Each row of numbers belongs to one of the nodes below and depends on some of the facts about them. Some rows are named. Which node is each other row?

How the nodes are related:
vimuklon: redrok 572; gitretre vabrar; truram paskudre; diger skudum; trufar a
skudum: gitretre dregal; trufar a
mutri: truram dribrurik; diger vepli; trufar a
fuzom: redrok 572; diger kebre, flugen, grevon; trufar a
drego: redrok 321; truram rogri; trufar b
pibul: truram topigrek; trufar b
fifo: redrok 852; diger grerom; trufar a
gupek: redrok 21; gitretre vabrar; trufar a
fimol: redrok 572; gitretre rogri; diger klostek; trufar b
turis: truram bruve; trufar a
fupas: redrok 572; gitretre flenis; trufar a
pledruk: redrok 377; truram grutrir; trufar a
kletodol: trufar a
magrul: redrok 852; truram feflu; trufar a
skuvu: redrok 321; diger grutrir, kazer, broflek, klabi; trufar a
bulas: redrok 572; diger drusupluk; trufar a
flipon: gitretre studim; truram duzo; trufar a
vepli: diger grerom; trufar a
biskas: truram puna; trufar b
klabi: redrok 321; truram vinar; trufar b
pluru: trufar a
dregal: redrok 21; diger kirim; trufar a
fosker: redrok 572; gitretre pibul; trufar a
nakli: redrok 852; trufar b
skilum: redrok 377; diger raflobo, flugen; trufar a
dronovam: redrok 321; diger gukleber; trufar b
flufer: gitretre plilom; trufar a
grerom: redrok 21; gitretre dufel; diger gapek; trufar b
grutrir: redrok 852; truram gabros; diger pitril; trufar b
rogri: redrok 377; diger drusupluk; trufar b
plero: redrok 21; gitretre grutrir; diger kebre, subriru; trufar b
dibrer: redrok 572; gitretre vabrar; trufar a
zogus: redrok 572; trufar a
feflu: redrok 321; diger triniren; trufar a
trakleba: redrok 572; truram stikik; diger grerom, paplin; trufar b
dibe: redrok 852; trufar a
viklo: redrok 21; diger tridrigu, kuflazo, paplin; trufar a
goskigrur: redrok 852; truram vepli; trufar a
stopus: trufar b
dufel: diger pledruk; trufar a
tigror: gitretre grerom, stopus; truram fudrel; trufar b
guda: redrok 321; truram flaran; trufar a
kebre: redrok 572; gitretre tigror, gukleber; diger drego; trufar a
keme: redrok 572; diger tigra; trufar b
plilom: redrok 321; truram drego; trufar a
tridrigu: gitretre vabrar; diger kirim; trufar a
miskefles: trufar b
duzo: gitretre vabrar; truram gofli; diger mutri; trufar a
bremuk: gitretre gubik; diger drego; trufar a
kazer: redrok 377; gitretre vabrar; diger grobren, flaran; trufar a
flofik: redrok 572; truram lunel; diger tenubrek, gapek, vepli; trufar b
grekas: redrok 377; gitretre flaran; diger gapek; trufar a
pitril: redrok 572; gitretre grerom; trufar b
mefleskun: redrok 572; diger sutragus, magrul; trufar b
zamer: redrok 321; diger fupas, pabisti; trufar a
liru: gitretre klostek; truram biskas; diger sutragus, skuvu; trufar a
kaben: gitretre drusupluk; diger bremuk, vinar; trufar b
fluka: gitretre vimuklon, dregal; trufar a
triniren: diger sobril; trufar a
grobren: redrok 572; trufar a
sobril: redrok 572; gitretre pudroses, dregal; diger fimol; trufar a
brustun: gitretre pibul; diger dribrurik; trufar b
pudroses: trufar b
pabisti: redrok 321; trufar a
grodron: redrok 572; gitretre niteskan, stopus; diger grobren, tigror; trufar a
rigrur: redrok 572; trufar b
subriru: truram bulas; trufar a
zope: redrok 21; trufar a
gofli: redrok 852; gitretre megram, plilom; trufar a
zogrogrum: redrok 572; gitretre grobren, dibrer; trufar b
drisos: redrok 21; diger teko; trufar a
topigrek: redrok 572; trufar a
puna: redrok 21; truram gapek; trufar a
vabrar: redrok 321; trufar b
momin: redrok 852; diger beklu; trufar b
vulok: redrok 852; truram broflek; diger flipon; trufar b
stikik: truram dribrak; trufar a
brikovis: truram zogrogrum; diger nakli; trufar a
ropil: redrok 852; trufar a
zezon: redrok 572; diger brustun; trufar a
livavun: diger gapek; trufar a
fites: redrok 321; truram vimuklon; diger vinar; trufar a
brufim: redrok 572; diger stikik, klabi; trufar b
megram: redrok 572; gitretre turis; diger flugen, vepli; trufar a
studim: redrok 321; trufar a
vipek: diger bulas, grodron; trufar a
flugen: trufar a
grafer: redrok 572; diger plebem; trufar a
fudrel: redrok 377; trufar b
tenubrek: redrok 572; diger fifo; trufar a
bruve: redrok 377; trufar b
gabros: trufar b
plebem: gitretre flutabros; trufar b
gukleber: redrok 21; gitretre bruve, kazer; diger grutrir; trufar a
dribrurik: redrok 852; truram goskigrur; trufar b
broflek: redrok 572; diger flenis; trufar b
rutren: redrok 572; diger mutri; trufar b
stiplu: redrok 572; trufar a
drusupluk: redrok 852; diger dregal; trufar a
teko: redrok 321; diger skilum; trufar a
kirim: redrok 852; gitretre guda, tadror; truram dibe; diger grutrir, goskigrur; trufar a
grevon: redrok 572; gitretre zogus, flufer, skuvu; diger goskigrur; trufar a
flaran: gitretre guda; diger dregal; trufar b
gapek: redrok 321; diger kirim; trufar a
pluvetru: redrok 572; diger livavun, dronovam; trufar b
flenis: gitretre klostek, vimuklon, grerom; diger kazer, fuzom; trufar b
niskol: redrok 572; truram vulok; diger klabi; trufar a
trela: redrok 321; diger raflobo, duzo; trufar a
klaplok: redrok 377; gitretre gukleber; diger flaran; trufar a
zolugel: redrok 572; gitretre vimuklon; diger gapek; trufar b
tigra: redrok 572; trufar a
lunel: redrok 572; diger flaran; trufar b
beklu: redrok 572; gitretre pudroses, biskas; truram studim; diger klaplok; trufar b
dribrak: truram kirim; trufar a
sutragus: trufar a
rulir: redrok 572; trufar a
sabren: gitretre dufel; truram grevon; trufar a
klostek: redrok 572; diger tigror; trufar b
raflobo: diger pitril; trufar a
paplin: gitretre pluru; trufar a
niteskan: diger bulas; trufar a
klofak: redrok 21; gitretre kletodol; trufar b
flutabros: redrok 377; gitretre skilum; diger sobril; trufar a
tadror: redrok 572; trufar a
gubik: gitretre studim, grobren, skilum; diger rogri; trufar b
kuflazo: redrok 572; gitretre dronovam; truram flofik; trufar a
drofa: redrok 852; gitretre niteskan, pudroses; trufar b
gropel: redrok 21; gitretre brikovis; diger paplin; trufar b
paskudre: truram brosem; diger pledruk, drisos, flipon; trufar b
vinar: diger drego; trufar a
brosem: gitretre mefleskun; diger gropel; trufar a
broskagro: redrok 572; trufar a

Named rows:
brikovis: [ -1   8  13   1   2  12  -4  -5 -12   7  -4   2   6  -2   6  -2   4  -9
  -4  -5   8  -8  -8  -5  -4  -1   2   1  -1   6  -2  10 -16 -16  16 -10
  -7  -5 -14  -8   0 -17   8  -8  -9 -14   7]
miskefles: [ -5  -3 -12  -4   3   3   0   0  -2   1   6  -1  -3 -11  31  -9   9  -6
   0   5   4   6 -12  -2   0   0   1   3   0   8   5 -10   3 -12  11  -6
  -1   2 -16   4  -4  -9  -3  -5  -9  -7  -1]
fimol: [ -2  -6  -3   8   6   1  -4  11  -1  -5  -3  -6  -4 -13  -3  12   2   6
  -2   2   5 -15  -2 -10 -13  -7   9  -2  -3  -8   3  17  -1  21  -9   1
   8 -16   4   3 -10  10  -5  -2  -9   7 -15]
klostek: [ -2  -7  -4   8   2   0  -4  10  -5  -3  -3  -6  -8 -15  -5   8   0  11
   0   3   4 -11  -3  -8  -8  -5   8  -2  -2 -10   2  13  -2   7  -9   1
   7 -19   5   2 -12   6  -4  -3  -7   9  -9]
sobril: [  1   2   8   8   3   7  -8   3 -10  -5 -12  -4   4  -8 -15  13  -4   8
  -6   3   7 -10   6  -7 -12  -9  11  -3  -5  -9   3   9  -8  22  -6   2
   3 -13   0   1  -6  16  -1  -4  -8  12 -10]
broskagro: [  2   1  -5   1  -9  13 -14   7 -15  -6 -15  -6  -2 -12 -15   1  -8   2
  -4   6  -1   4   4  -9  -5  -4   8  -1  -6  -7   9   4  -9  -6  -4   6
   6  -5  -1   7 -16  12  -7  -4  -7  11   0]
rulir: [  2   2  -9   2  -5  13 -14   8 -14  -5 -13  -7  -1 -12 -12   1  -8   2
  -4   8  -2   5   3  -8  -6  -5   9  -1  -5  -8   9   1 -11  -1  -5   7
   6  -6  -3   6 -17  12  -9  -3  -6   9   0]
studim: [ -2  -9 -11   1 -19   7 -15   9 -12 -12 -10  -9  -2 -13 -28   2   2   9
  -3  19  -2   9  17  11  -8  -9  11  -4 -11  -3   9  -6  -1   9 -21  10
  -2  12  -8   1 -17  31  -8  -9  -6  27   0]
paplin: [ -3   7   3  -5   0  10  -6  -6  -7   1  -6  -1   4  -7  16  -7   4  -8
  -5   4   4   8  -3   3   1  -3   2   3  -2   8   8 -17  -5  -5  13  -4
  -5   5 -21   1   3  -2  -1  -6 -10  -1   5]
tridrigu: [ -3   6   4   0  -5  10   1 -10   9   8  11  -3  -3   5  -5   6   9   6
 -12   1  11 -10  -4 -14   7  -3  -6   4  -4  16   1 -20 -22  -1  -1  -5
  -4   3 -15   0   2 -16  21  -2  -4 -28  -8]
tadror: [  3   2  -7   2  -5  10 -14   8 -16  -6 -13  -6   1 -13 -14   1  -7   2
  -4   7  -1   4   2 -10  -8  -4   8  -1  -5  -7  10   3 -11  -3  -4   7
   6  -6  -4   6 -17  13  -7  -3  -6   9  -1]
fosker: [  1   3  -5   1  -2  12 -15   5 -11  -7 -15  -6   1 -12 -12   4  -7   1
  -6   5   0   3   7 -10 -10  -6   9   0  -5  -7  11   6  -8  12  -6   7
   7  -5  -4  10 -16  16 -10  -3  -9  11  -5]
zogus: [  2   2  -7   1  -7  14 -15   9 -15  -6 -14  -6  -1 -14 -15   1  -8   4
  -4   6   0   4   3  -9  -6  -4   9  -1  -6  -8   8   4  -9  -1  -6   7
   6  -4  -2   8 -17  13  -7  -5  -7  10  -2]
stiplu: [  2   0  -5   1  -8  14 -14   9 -14  -6 -14  -6   0 -13 -15   1  -8   3
  -4   6  -1   4   4  -9  -6  -4   8  -1  -5  -7   9   1 -12  -6  -5   7
   7  -7  -3   6 -18  13  -6  -4  -6   8  -1]
sabren: [ -2   9  12  -4  -2  19  -9   0  -7   5  -8  -1   3  -2  13  -4   1 -13
  -5 -13   0   5  -1  -4   3  -2  -2   6  -1   1   8   6  -7 -18  16 -11
   0  -5 -25   4  -1 -17   1  -8 -11  -9  10]
fluka: [ -3   9   4  -5   2   9  -7  -7  -4   1  -3  -1   5  -3  21  -4   3  -6
  -6   1   5  10  -1   1   2  -5   0   3  -2   8   9 -16  -3  -3  10  -4
  -2   4 -24   4   4  -4  -1  -6 -12  -4   3]
gabros: [ -7  -3 -17  -4   0  -5   2  -5   5  -2   7  -2  -4 -14  38 -12   9   3
   0  17   5  13 -12   6   3  -1   2   3   0   9   6 -39   6  -1   5   0
  -4   9 -14   3   2   0  -1  -5  -8   6  -4]
grerom: [-14  -9  24  -5   1   8   7  -4  38  19  22   4  13  -5  26 -20   6   2
  -3 -10  -3 -10 -30  12  10  -7   1  15   5  13   8 -31  -7   6  31 -15
   6 -16 -27   0  39 -22  23   2  -9   7   1]
gukleber: [ -4  14  13  -3  13  -2   7 -27   5   8   5   5  10   1  49  -5   9   1
  -8   4  22   0 -15   2   2  -3  -4   5   2  16  -1 -26 -12  10  24 -12
 -14   4 -22  -4  21 -24  13  -4 -10 -21  -1]
stopus: [ -6  -2  -9  -4   0   6   0   0   1   1   6  -2  -3 -11  32  -8   8  -5
   0   5   3   7 -10  -1   2   0   1   4   2   7   8 -12   3 -13  12  -7
   1   0 -17   5  -1 -11  -1  -6 -10  -4   2]
vulok: [ -6  -8  -2   3  -4   0   2   4   0   1   5  -3  -5  -8   7   0  14  -1
   0   6   7  -8  -5   5  -4  -3   4  -1  -2   7  -3   2   1   0   0  -7
  -5  -2 -13  -7  -3  -3   4  -9  -9   1  -5]

Name these rows:
No name comes twice in this set of rows, the named rows included.
[ -2  11   6  -4   5  18  -9  -5 -11   2 -10   0   9  -4  14  -5   4 -17
  -7  -8   8   2  -3 -10  -7  -1   0   3  -1  11   4  12 -10 -13  20  -9
  -3   2 -23   1  -4 -10  -3  -8 -13 -12   4] => flipon
[ -6  -7 -12  -2  -5   6  -4   6  -5  -1   3  -4  -4  -9  13  -6  13  -4
   0   6   0   3  -2   3  -3  -2   2   0  -2   9   5   2   6 -13   4  -4
  -1   6 -18   0 -10  -2  -5  -9  -9   1   2] => nakli
[  2   6 -11   0   1  13 -14  10 -11  -3  -7  -9  -9  -7 -28  11  -3  -5
 -10  -2  -9  -1   8 -31   8  -5   7  -1  -6   2   5 -17  -8  -5 -18   8
   9  -7  -8   7 -19  20  -2  -2  -8  -8 -11] => dibrer
[ -3 -13 -22   2 -11   8 -10  26  -8  -4   3 -12 -18  -7 -38  10  11  -9
  -3   0 -11  -8  10 -17   4  -5   7  -4  -8   4   2   4   7 -16 -25   4
   9  -1  -9   0 -29  20  -6  -8  -8  -2  -8] => vabrar
[ -3   6  17   2   5  12  -4  -4 -10   7  -6   2   8  -3  -3  -6   1 -12
  -3  -8   4  -9 -15  -3  -7   0   7   2   0   7 -12   8 -19  -8  17 -12
  -7 -11 -12 -15   1 -11   9 -10 -10  -6   1] => mutri
[ -8  -6  -9  -3   1   4  -3   6   3  -2   1  -5   0 -10  15  -2  12  -7
  -2   3   3   2   1   0  -4  -4   2   1  -2   9   7   7  10   1   3  -4
   1   6 -20   2  -7   0  -5  -7 -11   4  -2] => drofa
[ -5  11   0  -9   5   7  -1 -21   2   5   0   4   7  -5  46 -19   4 -12
  -4   5   7  18 -20   3   7   4  -3   7   4  18  -2 -38 -11 -20  25  -9
 -15  10 -24  -3  10 -21   5  -8 -10 -13   6] => puna
[ -3  10   9  -1  -3   8   8 -27  10  11  11   4   9   1  42  -9  11  16
  -8   8  27   0 -18   3   1   2 -10   9   1  17   3 -16 -29  -1  23 -11
 -16   9 -17   2  17 -37  23  -3  -3 -27   3] => dregal
[ -3   2  12  -1   4  13  -2  -8  13  10   4   3  19 -11   1 -12  -6   2
  -8   2   5 -12 -21  -9  -8  -7   5   7   0   9   5 -19 -29  20  21   2
   6 -11  -6   2  14   1  15   5  -4   4  -8] => grekas
[ -4  -6  -7   3  -1   8 -10  15   4  -7  -5 -10  -8 -13   7   8  -2   7
  -3  -4  -3   1   4  -9  -5  -6   5   3  -2 -13  17  15   8   3  -9   2
  13 -14  -6  17 -12   5 -12  -3 -11  13  -8] => pitril
[  0   3  11   6   8   1 -12   5 -15  -5 -17  -4   1 -10 -17  12  -8   2
  -4  -2   0  -7   4  -1 -11 -12  16  -5  -4 -12  -1   3  -1  23  -6   0
   4 -18   0  -4   0  22  -5  -5 -12  18 -10] => kebre
[ -4 -15 -14   3  -9   2 -12  24 -14  -9  -8  -8  -8 -14 -24   5   6  -6
   2   5  -8  -4   9   0  -8  -6  12  -6  -6  -4   2  19  11  -3 -16   2
   6  -4  -8  -3 -24  22 -12 -12 -11  17  -4] => drego
[ -4 -16  -4   8 -13   2  -5  19  -6  -5  -1  -8  -8 -10 -27  11  11   7
   0   7   3 -16   8   3 -12  -7   8  -5  -7  -4   1  28   1   6 -17   0
   4  -7  -2  -5 -17  14   0 -10  -6  14  -7] => dronovam

The same nodes again, as new rows of numbers:
Named rows:
gukleber: [  4   9  -6 -10   9  13  -3 -13   7   9   9   0  -1]
plilom: [ 29 -40 -16  14  25  -4 -21 -30  -5  58   1 -50  -9]
gapek: [ 61  51   6  -2  -6  35 -21 -22  17  -1 -11  27  22]
fudrel: [  2  22   2  35 -24   7 -14   2   8  -5  17  -4  15]
kebre: [  1  -8  12  -4   0  -7  -3 -13  10  -4  13  -7   1]
megram: [ 7 -6  2 -9 -6  3 22 -7 10 -5  0  7 -2]
stiplu: [-1 -9  9  0 -6 -7  4 -1  3 -3  3 -1  3]
fimol: [-15   2  -2  17 -10 -17   3  15  -2  11   6  -5  -4]
bulas: [ 23   9  31  16 -10   9   6 -10  17  -9 -10  29  20]
flofik: [-31  -2 -24  -1  -8  -2  16   1  -2 -11  19 -11 -18]
lunel: [-19   7  -1  27  -4   1  -1  -8   0 -33  18   3 -10]
fosker: [  7  -9  10   1  -6 -12   8   3   5  -7   5   6   0]
broskagro: [-2 -8  8  2 -2 -8  4  5  3 -5  3 -1  4]
momin: [ 14 -12   2 -11  15   8  -6   7 -22  -4 -36  18 -11]
gofli: [ 43 -16  29 -13  23   0 -22 -12 -20 -56 -27  31 -10]
dribrurik: [ 16  -8   9  -8  18   3 -22   6 -25 -20 -37  12  -2]
miskefles: [-15   1  -3  17  -9  -7  -4   7  -6   0   1 -10   0]
kaben: [ -7  -7  -6   6 -12 -10  -3  10  -5   2   6 -12  -2]
liru: [ -3 -11  -3 -27 -11   1  34  21  15  49  -7   0   5]
brustun: [ -9  -2  -2   9 -13  -7  -3   9  -2   0   6  -8   0]
brosem: [  8  -8  12   5   5  -5   0 -15   2 -48  22  14 -12]

Name these rows:
No name comes twice in this set of rows, the named rows included.
[ 34 -19  13 -27  22  12   5 -14  -5 -19 -40  32  -8] => fifo
[ 29 -23  21 -18  27  -1 -12   4 -18 -20 -37  22  -6] => ropil
[-13  20  -1  35 -13  15 -19  -2   8   6  18 -14  18] => bruve
[ 22 -18  27 -12  35   0 -30 -17 -27 -64 -18  27 -13] => dibe
[-16 -10  -5 -19  -2 -10  20  21  -3  19  -4  -6  -2] => brikovis
[ 11  -1   9  -8  23  10  -5  -8 -19 -13 -51  23  -5] => grutrir
[-9 -4  5  0  6  8 21  1  4 13 -2  0 -1] => niteskan
[ 12  21  20  27 -15  11   4  -5  11  -9 -14  22  12] => flaran
[ -6  -6  -1 -21  -4  -8  17  17   7  30  -2  -8   6] => sabren
[ 33  32  -8   7   6  24 -47  -6 -13 -17   9   6  11] => studim
[ 23 -14  19 -19  29  10   6  -7  -9 -18 -50  36  -3] => drusupluk
[-22  -4  -7   6  -5   1   8   0   7  21  14 -11  -3] => flenis
[ -9  22 -19   2   4  19  -3 -13   2   9   1 -12   1] => grerom
[  5  16 -20   1 -11   2 -10   1  -3   2   8  -3  -3] => gropel

